Below is a small trained network, with its code and all its weights. Each question gives an input and a target symbol and asks what happens when units are switched off, that is, made to give their printed mean instead of their output.

import numpy as np


def w(rows, s, z=0):
    codes = np.array(rows[::2]) - 128.0
    scale = np.full(codes.shape[1], s)
    scale[-1] = z or s
    return codes * scale


def norm(h):
    return h / np.sqrt((h * h).mean(-1, keepdims=True) + 1e-5)


def f(y):
    return np.maximum(y, 0)


def softmax(a):
    e = np.exp(a - a.max(-1, keepdims=True))
    return e / e.sum(-1, keepdims=True)


def log_softmax(a):
    a = a - a.max(-1, keepdims=True)
    return a - np.log(np.exp(a).sum(-1, keepdims=True))


def net(x, mask):
    ids = ['αδεζηθμφω'.index(c) for c in x.split()]
    T = len(ids)
    res = E[ids] + P[:T]
    u = 0
    for l in range(2):
        r = norm(res)
        for j in range(3):
            rows = slice(4 * j, 4 * j + 4)
            q, k, v = (r @ M[l][rows].T for M in (Q, K, V))
            z = softmax(np.where(np.tri(T) > 0, q @ k.T / 4**0.5, -1e9)) @ v
            o = O[l][rows]
            res = res + np.where(mask[u + j], z, o[:, -1]) @ o[:, :-1]
        u += 3
        y = f(norm(res) @ A[l][:, :-1].T + A[l][:, -1])
        res = res + np.where(mask[u : u + 4], y, B[l][:, -1]) @ B[l][:, :-1]
        u += 4
    return log_softmax(norm(res)[-1] @ U[:, :-1].T + U[:, -1])


Q, K, V, O, A, B = {}, {}, {}, {}, {}, {}
E = w([
[112,110,84,148],'α',
[182,123,38,142],'δ',
[186,112,85,183],'ε',
[155,103,117,175],'ζ',
[141,92,165,135],'η',
[119,101,121,153],'θ',
[249,104,183,78],'μ',
[122,94,155,44],'φ',
[126,112,48,76],'ω',
],0.012)
P = w([
[70,109,130,153],'0',
[93,154,135,160],'1',
[180,16,71,188],'2',
[106,149,116,125],'3',
[97,162,134,147],'4',
[138,6,101,157],'5',
[119,155,94,129],'6',
[93,169,134,149],'7',
[132,2,105,151],'8',
[131,152,97,125],'9',
[91,179,129,146],'10',
[131,37,106,141],'11',
[142,152,89,125],'12',
[97,161,128,158],'13',
],0.019)
Q[0] = w([
[128,143,106,108],'L0H1',
[115,112,161,123],'L0H1',
[101,120,146,91],'L0H1',
[134,164,120,106],'L0H1',
[135,69,117,143],'L0H2',
[134,118,146,146],'L0H2',
[152,144,117,132],'L0H2',
[104,2,86,120],'L0H2',
[109,81,113,71],'L0H3',
[126,95,137,124],'L0H3',
[124,157,140,140],'L0H3',
[117,140,133,116],'L0H3',
],0.03)
K[0] = w([
[134,108,123,121],'L0H1',
[99,147,155,124],'L0H1',
[96,121,160,101],'L0H1',
[111,98,117,137],'L0H1',
[132,185,139,141],'L0H2',
[129,130,146,142],'L0H2',
[145,105,109,139],'L0H2',
[115,252,137,119],'L0H2',
[95,161,154,168],'L0H3',
[133,149,149,139],'L0H3',
[136,120,120,103],'L0H3',
[122,132,128,119],'L0H3',
],0.033)
V[0] = w([
[91,160,101,92],'L0H1',
[145,204,130,176],'L0H1',
[116,123,132,135],'L0H1',
[128,107,80,175],'L0H1',
[248,76,112,102],'L0H2',
[111,113,71,8],'L0H2',
[94,73,21,155],'L0H2',
[73,135,15,96],'L0H2',
[121,124,99,140],'L0H3',
[29,163,102,98],'L0H3',
[141,87,62,179],'L0H3',
[137,84,128,157],'L0H3',
],0.015)
O[0] = w([
[155,178,129,176,92],'L0H1',
[115,160,37,91,134],'L0H1',
[147,131,122,122,136],'L0H1',
[97,105,170,51,204],'L0H1',
[250,134,119,190,122],'L0H2',
[182,43,150,92,61],'L0H2',
[143,126,29,88,254],'L0H2',
[125,100,123,43,156],'L0H2',
[104,115,114,129,151],'L0H3',
[157,107,116,234,109],'L0H3',
[37,105,71,95,218],'L0H3',
[99,144,92,109,189],'L0H3',
],0.014,0.0093)
A[0] = w([
[167,7,56,140,137],'L0N1',
[196,240,141,24,170],'L0N2',
[82,235,79,125,3],'L0N3',
[23,174,224,169,132],'L0N4',
],0.019,0.0063)
B[0] = w([
[179,122,103,95,251],'L0N1',
[116,218,238,96,228],'L0N2',
[128,142,5,55,192],'L0N3',
[180,173,186,43,212],'L0N4',
],0.023,0.011)
Q[1] = w([
[175,181,165,199],'L1H1',
[185,218,108,128],'L1H1',
[178,93,69,123],'L1H1',
[115,185,145,115],'L1H1',
[108,138,83,90],'L1H2',
[84,135,138,135],'L1H2',
[202,103,177,135],'L1H2',
[99,135,145,168],'L1H2',
[34,32,181,141],'L1H3',
[85,192,138,140],'L1H3',
[95,156,137,130],'L1H3',
[6,40,186,83],'L1H3',
],0.019)
K[1] = w([
[166,159,149,212],'L1H1',
[192,190,111,110],'L1H1',
[160,108,85,109],'L1H1',
[132,163,140,115],'L1H1',
[170,166,97,110],'L1H2',
[90,127,140,127],'L1H2',
[97,57,108,123],'L1H2',
[100,133,180,153],'L1H2',
[98,28,152,190],'L1H3',
[93,161,165,136],'L1H3',
[102,135,148,131],'L1H3',
[43,6,119,124],'L1H3',
],0.022)
V[1] = w([
[119,128,58,159],'L1H1',
[148,8,90,155],'L1H1',
[214,93,147,66],'L1H1',
[161,199,30,121],'L1H1',
[91,98,130,101],'L1H2',
[173,147,86,176],'L1H2',
[176,55,95,137],'L1H2',
[216,158,125,174],'L1H2',
[154,116,90,115],'L1H3',
[130,80,121,137],'L1H3',
[195,35,150,43],'L1H3',
[109,113,111,165],'L1H3',
],0.013)
O[1] = w([
[135,143,179,116,97],'L1H1',
[103,183,146,71,1],'L1H1',
[95,144,119,172,229],'L1H1',
[138,126,212,182,248],'L1H1',
[157,142,145,133,164],'L1H2',
[99,112,127,100,76],'L1H2',
[157,156,158,48,95],'L1H2',
[79,110,98,95,55],'L1H2',
[120,142,146,152,157],'L1H3',
[103,94,116,153,57],'L1H3',
[125,128,135,249,217],'L1H3',
[103,95,114,114,31],'L1H3',
],0.016,0.0075)
A[1] = w([
[154,58,90,108,147],'L1N1',
[149,4,187,123,19],'L1N2',
[67,79,155,86,4],'L1N3',
[82,98,156,115,90],'L1N4',
],0.029,0.0041)
B[1] = w([
[194,134,138,87,253],'L1N1',
[38,102,151,2,181],'L1N2',
[132,111,162,204,227],'L1N3',
[73,98,107,154,175],'L1N4',
],0.035,0.0046)
U = w([
[116,84,108,141,253],'α',
[221,73,81,88,124],'δ',
[107,190,11,122,113],'ε',
[57,190,69,103,95],'ζ',
[58,250,236,91,78],'η',
[49,162,143,149,175],'θ',
[191,162,155,197,149],'μ',
[58,119,174,50,87],'φ',
[114,95,136,56,73],'ω',
],0.011,0.0045)

Each question gives the input, a string of symbols that net reads in full, and the target symbol t.
The units are the heads (4 rows each of Q, K, V and O) and the neurons (one row each of A and B). Each row of codes is followed by its name. A weight is (code - 128) times the scale printed after its matrix; where a second scale follows, it is the last column's (O, A, B and U).
mask holds one flag per unit, layer by layer, with each layer's heads first. A switched-off unit (its flag False) gives its mean, the last column of its rows in O or B, instead of its output. The means were averaged over made-up inputs and are rounded, as every weight is.
A unit's drop is (log p(t) with every unit on - log p(t) with that unit switched off) / (log p(t) with every unit on - log p(t) with every unit switched off).
The circuit of an input: a set's keep is (log p(t) with only the set's units on - log p(t) with every unit switched off) / (log p(t) with every unit on - log p(t) with every unit switched off). Starting from the 12 units with the biggest drops (on a tie, the unit counted first), units are removed one at a time, each time the one whose removal leaves the highest keep (on an exact tie, the one counted first), for as long as the keep stays at least 0.8.
circuit, biggest first: the units of the circuit, biggest drop first
top k neurons: the k neurons with the biggest drops, biggest first
k most important neurons of layer l: the k neurons of layer l with the biggest drops, biggest first
heads that matter: for each layer, one digit per head in row order, 1 if its drop is at least 0.15 and else 0, layers parted by /
input η α ω η η η η η φ α ε ζ δ η, target ε: circuit, biggest first	(L0H1 L0N4)
input ε δ η η μ θ, target μ: circuit, biggest first	(L0H2)
input μ α α ω α ζ ω η ε, target η: 2 most important neurons of layer 0	(L0N4 L0N1)
input η μ δ θ δ η δ δ, target ε: circuit, biggest first	(L0H2 L0H3 L0N4)
input μ η φ δ η δ, target η: heads that matter	010 / 000
input ε ε η η μ η η θ α η ω δ φ, target φ: circuit, biggest first	(L1N2 L0H1 L0H2)
input η η δ δ α ε η ε ω η φ α, target φ: heads that matter	011 / 000
input α η η θ, target θ: heads that matter	000 / 000
input ε ζ ω φ ε δ, target ε: heads that matter	010 / 000
input δ η η μ, target μ: heads that matter	010 / 100
input ζ ε μ η η μ μ ε δ η η α, target η: top 2 neurons	(L0N4 L0N1)
input δ α μ ω η μ φ φ α, target φ: heads that matter	010 / 000
input η α η, target α: circuit, biggest first	(L0H2 L1N3 L0N2 L0N3)
input μ η μ θ ε μ α, target α: heads that matter	100 / 000
input μ η φ η ω ε δ α μ, target α: heads that matter	010 / 100
input δ δ η φ ε θ δ η η η μ δ, target μ: circuit, biggest first	(L0H2)
input ε ε μ ε η ω, target η: heads that matter	011 / 000
input η ω μ ε α ε η η α, target η: heads that matter	011 / 000
input δ ζ μ μ, target μ: heads that matter	010 / 000
input η δ η φ, target φ: circuit, biggest first	(L0H2 L1N2)
input η ε η μ μ ε η ω ω δ η δ, target η: heads that matter	011 / 000
input ζ ω α θ θ η, target θ: circuit, biggest first	(L0H2 L1N3)
input η η η η η ε η φ η η φ α η α, target ε: circuit, biggest first	(L0N4)
input η η δ ε η η α α δ η ε α, target ε: circuit, biggest first	(L0H2 L0H3 L0N2)
